Below are the code and all the weights of a small trained network. Each question names an input and a class and asks about switching units off, where a switched-off unit gives its printed mean instead of its output.

import numpy as np


def w(rows, s, z=0):
    codes = np.array(rows[::2]) - 128.0
    scale = np.full(codes.shape[1], s)
    scale[-1] = z or s
    return codes * scale


def f(y):
    return np.maximum(y, 0)


def log_softmax(a):
    a = a - a.max(-1, keepdims=True)
    return a - np.log(np.exp(a).sum(-1, keepdims=True))


def net(x, mask):
    res = np.array(x, float).reshape(1, 8) / 4 @ E
    y = f(res @ A[0][:, :-1].T + A[0][:, -1])
    res = res + np.where(mask, y, B[0][:, -1]) @ B[0][:, :-1]
    return log_softmax(res[-1] @ U[:, :-1].T + U[:, -1])


A, B = {}, {}
E = w([
[134,129,125,132,125,131,129],'x0',
[133,126,128,122,123,135,129],'x1',
[136,78,220,227,125,156,193],'x2',
[124,127,130,130,138,121,131],'x3',
[182,161,179,125,61,1,123],'x4',
[137,242,121,136,161,173,205],'x5',
[125,126,128,125,117,138,128],'x6',
[125,125,121,132,126,123,139],'x7',
],0.013)
A[0] = w([
[119,225,19,58,180,186,119,127],'N0',
[191,205,147,73,97,55,152,9],'N1',
[195,87,228,178,66,47,133,102],'N2',
[41,5,106,126,193,241,117,114],'N3',
[163,128,62,38,105,57,65,28],'N4',
[86,155,132,162,160,171,155,118],'N5',
[133,138,47,39,106,72,48,180],'N6',
[152,254,171,133,129,141,217,57],'N7',
[73,37,73,77,119,129,57,22],'N8',
[57,198,98,111,160,185,167,142],'N9',
],0.0076,0.012)
B[0] = w([
[145,39,67,49,148,73,90,223],'N0',
[179,192,73,146,191,255,227,166],'N1',
[59,37,86,93,148,106,51,225],'N2',
[130,229,235,217,72,98,146,226],'N3',
[36,107,242,230,4,64,62,183],'N4',
[142,110,89,105,166,143,143,169],'N5',
[182,224,168,195,178,203,202,247],'N6',
[104,200,232,230,69,126,126,191],'N7',
[206,179,82,158,191,219,175,167],'N8',
[153,86,69,62,169,98,119,199],'N9',
],0.0089,0.014)
U = w([
[177,189,119,157,176,192,186,111],'0',
[76,171,199,177,1,81,99,232],'1',
[94,10,38,9,140,81,61,10],'2',
],0.0082,0.0014)

Each question gives the input, the list of numbers given to net, and the class t.
The units are the neurons (one row each of A and B). Each row of codes is followed by its name. A weight is (code - 128) times the scale printed after its matrix; where a second scale follows, it is the last column's (A, B and U).
mask holds one flag per neuron, in row order. A switched-off neuron (its flag False) gives its mean, the last column of its row in B, instead of its output. The means were averaged over made-up inputs and are rounded, as every weight is.
A unit's drop is (log p(t) with every unit on - log p(t) with that unit switched off) / (log p(t) with every unit on - log p(t) with every unit switched off).
The circuit of an input: a set's keep is (log p(t) with only the set's units on - log p(t) with every unit switched off) / (log p(t) with every unit on - log p(t) with every unit switched off). Starting from all 10 units, units are removed one at a time, each time the one whose removal leaves the highest keep (on an exact tie, the one counted first), for as long as the keep stays at least 0.8.
units of the circuit, in order: the units of the circuit, biggest drop first
unit that matters most: the unit with the biggest drop
top k neurons: the k neurons with the biggest drops, biggest first
drop of u: that unit's drop, to one decimal
input [-8,-1,0,1,8,4,-1,1], class 0: unit that matters most : N1
input [0,-4,-6,1,-5,-8,-1,-2], class 0: top 2 neurons : [N8 N6]
input [3,-4,0,-8,-1,6,-3,0], class 2: units of the circuit, in order : [N6 N3]
input [-2,-6,-7,7,-8,1,-6,4], class 2: top 2 neurons : [N0 N9]
input [5,3,-5,-3,0,-4,1,-3], class 0: top 2 neurons : [N6 N8]
input [7,-3,5,-2,-3,-1,6,-2], class 1: top 3 neurons : [N6 N3 N1]
input [-6,-7,-1,7,-8,-8,1,-6], class 0: top 2 neurons : [N8 N4]
input [2,6,1,7,-5,0,-6,1], class 1: top 3 neurons : [N3 N6 N1]
input [-2,7,-8,1,4,3,8,-6], class 0: top 2 neurons : [N6 N1]
input [-8,-4,1,0,4,-6,-2,3], class 2: top 3 neurons : [N3 N2 N7]
input [-6,5,2,5,-7,0,-1,-8], class 1: top 2 neurons : [N3 N6]
input [-2,2,0,-1,-1,1,5,8], class 2: top 2 neurons : [N6 N3]
input [-7,8,0,8,-5,3,2,-2], class 2: top 3 neurons : [N6 N0 N9]
input [-6,3,-6,-7,-7,-7,0,8], class 0: unit that matters most : N8
input [3,-1,7,4,5,8,-2,3], class 1: drop of N7 : 1.2
input [2,7,-4,6,-8,-8,-6,2], class 0: drop of N8 : 0.6
input [-3,3,7,-2,1,-2,2,1], class 2: drop of N6 : 0.3
